Below is a small trained network, with its code and all its weights. Each question gives an input and a class and asks what happens when units are switched off, that is, made to give their printed mean instead of their output.

import numpy as np


def w(rows, s, z=0):
    codes = np.array(rows[::2]) - 128.0
    scale = np.full(codes.shape[1], s)
    scale[-1] = z or s
    return codes * scale


def norm(h):
    return h / np.sqrt((h * h).mean(-1, keepdims=True) + 1e-5)


def f(y):
    return np.maximum(y, 0)


def log_softmax(a):
    a = a - a.max(-1, keepdims=True)
    return a - np.log(np.exp(a).sum(-1, keepdims=True))


def net(x, mask):
    res = np.array(x, float).reshape(1, 8) / 4 @ E
    u = 0
    for l in range(4):
        y = f(norm(res) @ A[l][:, :-1].T + A[l][:, -1])
        res = res + np.where(mask[u : u + 5], y, B[l][:, -1]) @ B[l][:, :-1]
        u += 5
    return log_softmax(norm(res)[-1] @ U[:, :-1].T + U[:, -1])


A, B = {}, {}
E = w([
[92,24,56,134,254,52],'x0',
[202,205,25,148,138,135],'x1',
[65,63,62,221,42,215],'x2',
[127,125,133,138,129,131],'x3',
[118,131,118,115,133,131],'x4',
[127,127,129,138,130,124],'x5',
[119,129,124,122,129,127],'x6',
[127,129,129,130,125,123],'x7',
],0.009)
A[0] = w([
[170,226,221,60,148,104,28],'L0N1',
[148,139,75,210,234,94,3],'L0N2',
[189,109,156,99,252,38,121],'L0N3',
[114,93,207,113,106,156,138],'L0N4',
[107,152,254,66,129,106,188],'L0N5',
],0.0091,0.0029)
B[0] = w([
[93,152,148,252,180,202,216],'L0N1',
[160,190,101,99,134,124,188],'L0N2',
[173,113,115,45,81,126,254],'L0N3',
[76,128,137,102,124,85,186],'L0N4',
[111,59,165,119,163,158,228],'L0N5',
],0.012,0.0079)
A[1] = w([
[149,128,192,120,57,44,1],'L1N1',
[125,236,241,162,214,167,137],'L1N2',
[69,128,254,139,71,179,107],'L1N3',
[95,154,138,72,39,189,122],'L1N4',
[199,98,188,164,161,79,39],'L1N5',
],0.0075,0.0073)
B[1] = w([
[96,188,48,34,81,142,128],'L1N1',
[111,86,2,197,188,112,231],'L1N2',
[87,170,99,69,121,36,254],'L1N3',
[116,159,186,107,32,83,198],'L1N4',
[51,90,149,119,125,79,130],'L1N5',
],0.01,0.0056)
A[2] = w([
[150,80,46,65,96,98,93],'L2N1',
[119,147,50,197,147,167,15],'L2N2',
[1,64,139,183,169,154,8],'L2N3',
[172,137,161,41,126,156,85],'L2N4',
[192,143,142,108,105,108,3],'L2N5',
],0.0096,0.0043)
B[2] = w([
[62,121,177,254,165,205,237],'L2N1',
[221,173,162,109,166,191,224],'L2N2',
[66,151,107,220,172,44,253],'L2N3',
[109,79,143,26,178,88,199],'L2N4',
[121,116,36,72,157,129,145],'L2N5',
],0.0096,0.0046)
A[3] = w([
[240,129,108,27,145,80,66],'L3N1',
[146,109,232,158,79,69,1],'L3N2',
[162,188,113,90,11,215,69],'L3N3',
[85,119,198,66,43,76,37],'L3N4',
[156,2,169,75,115,137,43],'L3N5',
],0.0087,0.0063)
B[3] = w([
[146,175,94,86,75,85,239],'L3N1',
[48,146,56,144,81,178,141],'L3N2',
[180,116,250,167,100,158,254],'L3N3',
[166,157,107,128,40,88,217],'L3N4',
[156,34,142,113,144,124,190],'L3N5',
],0.013,0.0038)
U = w([
[65,91,135,200,189,78,254],'0',
[200,203,52,223,196,193,104],'1',
[138,27,171,51,192,54,18],'2',
[180,166,51,73,169,78,107],'3',
[69,149,133,121,10,55,89],'4',
[177,172,166,225,47,192,64],'5',
],0.014,0.0068)

Each question gives the input, the list of numbers given to net, and the class t.
The units are the neurons (one row each of A and B). Each row of codes is followed by its name. A weight is (code - 128) times the scale printed after its matrix; where a second scale follows, it is the last column's (A, B and U).
mask holds one flag per neuron, layer by layer. A switched-off neuron (its flag False) gives its mean, the last column of its row in B, instead of its output. The means were averaged over made-up inputs and are rounded, as every weight is.
A unit's drop is (log p(t) with every unit on - log p(t) with that unit switched off) / (log p(t) with every unit on - log p(t) with every unit switched off).
The circuit of an input: a set's keep is (log p(t) with only the set's units on - log p(t) with every unit switched off) / (log p(t) with every unit on - log p(t) with every unit switched off). Starting from the 12 units with the biggest drops (on a tie, the unit counted first), units are removed one at a time, each time the one whose removal leaves the highest keep (on an exact tie, the one counted first), for as long as the keep stays at least 0.8.
units of the circuit, in order: the units of the circuit, biggest drop first
unit that matters most: the unit with the biggest drop
k most important neurons: the k neurons with the biggest drops, biggest first
top k neurons in layer l: the k neurons of layer l with the biggest drops, biggest first
drop of u: that unit's drop, to one decimal
input [0,-4,5,-4,-7,-8,-5,7], class 4: 2 most important neurons => (L0N1; L1N2)
input [-5,-1,1,-5,-6,0,-6,8], class 4: units of the circuit, in order => (L1N3)
input [7,1,-5,-1,5,3,-2,4], class 3: 4 most important neurons => (L0N2; L3N1; L0N5; L3N3)
input [-6,-4,0,1,3,-7,2,-4], class 0: 2 most important neurons => (L0N3; L0N1)
input [7,5,1,-5,-1,7,-2,8], class 1: 3 most important neurons => (L2N1; L1N3; L1N4)
input [-7,2,-8,7,-8,3,4,-5], class 1: units of the circuit, in order => (L0N1; L1N2)
input [7,2,-5,3,-4,5,-7,5], class 3: 2 most important neurons => (L0N2; L3N1)
input [2,1,4,-4,-5,-8,-7,-3], class 1: 2 most important neurons => (L0N3; L0N5)
input [-1,-7,-6,-5,-6,6,5,3], class 0: 2 most important neurons => (L0N1; L2N3)
input [-4,-2,-8,3,-3,-1,-2,3], class 0: units of the circuit, in order => (L0N1; L0N5)
input [4,-2,0,-4,2,-4,0,1], class 2: 2 most important neurons => (L0N3; L1N2)
input [-2,8,4,-1,6,-3,-6,4], class 5: 2 most important neurons => (L3N3; L0N1)
input [4,2,-2,-4,3,-1,-2,-5], class 3: 3 most important neurons => (L0N2; L0N5; L3N1)
input [0,7,-6,-4,1,7,-2,-5], class 1: units of the circuit, in order => (L0N1)
input [8,1,1,0,5,0,0,-1], class 1: top 2 neurons in layer 1 => (L1N3; L1N4)
input [-2,0,5,-3,-6,-1,5,-2], class 4: top 2 neurons in layer 1 => (L1N4; L1N3)
input [2,2,-1,0,-4,5,-2,-6], class 3: 2 most important neurons => (L0N2; L2N4)
input [-8,-1,7,5,-4,-4,-6,7], class 4: top 2 neurons in layer 0 => (L0N1; L0N4)
input [3,1,7,-6,-3,1,0,4], class 1: top 2 neurons in layer 2 => (L2N2; L2N4)
input [-4,-1,-4,-3,-8,0,3,-5], class 0: unit that matters most => L0N5
input [-7,-2,-8,3,-3,-7,-2,-3], class 0: drop of L0N5 => 0.4
